Below are the code and all the weights of a small trained network. Each question names an input and a class and asks about switching units off, where a switched-off unit gives its printed mean instead of its output.

import numpy as np


def w(rows, s, z=0):
    codes = np.array(rows[::2]) - 128.0
    scale = np.full(codes.shape[1], s)
    scale[-1] = z or s
    return codes * scale


def f(y):
    return np.maximum(y, 0)


def log_softmax(a):
    a = a - a.max(-1, keepdims=True)
    return a - np.log(np.exp(a).sum(-1, keepdims=True))


def net(x, mask):
    res = np.array(x, float).reshape(1, 5) / 4 @ E
    y = f(res @ A[0][:, :-1].T + A[0][:, -1])
    res = res + np.where(mask, y, B[0][:, -1]) @ B[0][:, :-1]
    return log_softmax(res[-1] @ U[:, :-1].T + U[:, -1])


A, B = {}, {}
E = w([
[177,119,158,168,181,76,129,225],'x0',
[162,142,101,150,97,189,167,135],'x1',
[147,132,174,142,150,251,140,120],'x2',
[80,59,140,151,49,136,159,151],'x3',
[157,46,71,93,189,145,112,155],'x4',
],0.015)
A[0] = w([
[163,97,120,109,121,95,78,79,164],'neuron 1',
[76,10,128,105,97,161,138,132,224],'neuron 2',
[174,82,145,182,140,144,152,182,137],'neuron 3',
[118,209,142,149,64,105,170,53,197],'neuron 4',
[127,97,113,110,150,137,123,186,201],'neuron 5',
[80,126,89,122,104,103,119,62,124],'neuron 6',
[129,93,122,93,223,121,63,119,167],'neuron 7',
[152,66,147,95,194,117,86,139,123],'neuron 8',
[97,98,178,161,156,126,160,105,118],'neuron 9',
[126,131,193,128,49,148,175,74,254],'neuron 10',
[121,152,80,161,112,87,110,194,129],'neuron 11',
[150,112,151,152,93,124,120,205,168],'neuron 12',
],0.013,0.0037)
B[0] = w([
[160,148,123,89,134,105,148,139,172],'neuron 1',
[121,82,178,99,136,98,138,55,238],'neuron 2',
[174,117,106,125,122,70,117,154,207],'neuron 3',
[59,148,163,130,135,124,69,151,254],'neuron 4',
[171,133,87,134,127,73,156,159,192],'neuron 5',
[96,144,127,121,134,110,117,117,204],'neuron 6',
[116,180,113,93,132,143,250,108,223],'neuron 7',
[131,167,118,138,123,130,170,128,213],'neuron 8',
[137,109,123,127,103,135,118,128,157],'neuron 9',
[104,103,129,156,86,144,105,136,251],'neuron 10',
[147,99,158,131,117,139,146,79,198],'neuron 11',
[165,106,72,155,120,146,124,139,199],'neuron 12',
],0.016,0.017)
U = w([
[108,95,138,99,133,46,138,105,139],'0',
[120,190,132,115,167,171,76,160,159],'1',
[130,156,94,125,130,113,205,158,125],'2',
[88,101,169,155,109,251,118,101,242],'3',
[110,111,159,83,136,185,113,77,80],'4',
[197,74,113,159,133,75,101,164,113],'5',
[91,144,129,166,95,99,72,186,92],'6',
[119,88,132,113,176,164,94,154,2],'7',
],0.015,0.0046)

Each question gives the input, the list of numbers given to net, and the class t.
The units are the neurons (one row each of A and B). Each row of codes is followed by its name. A weight is (code - 128) times the scale printed after its matrix; where a second scale follows, it is the last column's (A, B and U).
mask holds one flag per neuron, in row order. A switched-off neuron (its flag False) gives its mean, the last column of its row in B, instead of its output. The means were averaged over made-up inputs and are rounded, as every weight is.
A unit's drop is (log p(t) with every unit on - log p(t) with that unit switched off) / (log p(t) with every unit on - log p(t) with every unit switched off).
The circuit of an input: a set's keep is (log p(t) with only the set's units on - log p(t) with every unit switched off) / (log p(t) with every unit on - log p(t) with every unit switched off). Starting from all 12 units, units are removed one at a time, each time the one whose removal leaves the highest keep (on an exact tie, the one counted first), for as long as the keep stays at least 0.8.
circuit, biggest first: the units of the circuit, biggest drop first
k most important neurons: the k neurons with the biggest drops, biggest first
drop of u: that unit's drop, to one decimal
input [-2,-2,-7,-3,-4], class 6: circuit, biggest first : neuron 2; neuron 4
input [-7,3,1,-3,-2], class 3: circuit, biggest first : neuron 10
input [0,-8,4,0,-4], class 3: circuit, biggest first : neuron 3; neuron 5
input [-4,7,-5,2,-1], class 6: circuit, biggest first : neuron 7; neuron 4
input [-1,-7,3,3,-1], class 4: circuit, biggest first : neuron 3; neuron 5
input [-3,5,-5,4,-2], class 6: 3 most important neurons : neuron 7; neuron 4; neuron 6
input [7,-3,3,-5,-7], class 1: circuit, biggest first : neuron 2; neuron 5
input [-8,-4,0,-7,-2], class 1: circuit, biggest first : neuron 2; neuron 4
input [-7,-8,3,3,-1], class 4: 2 most important neurons : neuron 2; neuron 6
input [-4,2,-2,-5,2], class 2: 2 most important neurons : neuron 2; neuron 4
input [6,-3,0,-3,-7], class 6: 2 most important neurons : neuron 2; neuron 7
input [7,3,-2,-3,0], class 5: 2 most important neurons : neuron 3; neuron 12
input [-2,-6,8,4,8], class 0: 2 most important neurons : neuron 2; neuron 12
input [1,6,3,-8,-8], class 1: circuit, biggest first : neuron 4
input [-6,-6,3,5,0], class 3: 4 most important neurons : neuron 10; neuron 3; neuron 5; neuron 7
input [4,8,7,3,-5], class 6: circuit, biggest first : neuron 3; neuron 10
input [-2,4,2,-8,-1], class 1: 3 most important neurons : neuron 2; neuron 10; neuron 11
input [-6,-8,8,-6,-8], class 3: 4 most important neurons : neuron 3; neuron 5; neuron 10; neuron 1
input [-5,-8,2,1,8], class 2: 2 most important neurons : neuron 7; neuron 8
input [-8,-2,-2,3,-7], class 6: circuit, biggest first : neuron 4
input [-5,3,-1,4,-5], class 3: 4 most important neurons : neuron 3; neuron 5; neuron 10; neuron 1
input [8,-6,4,-3,-8], class 6: 2 most important neurons : neuron 2; neuron 5
input [-3,0,-4,-3,5], class 2: drop of neuron 3 : 0.0
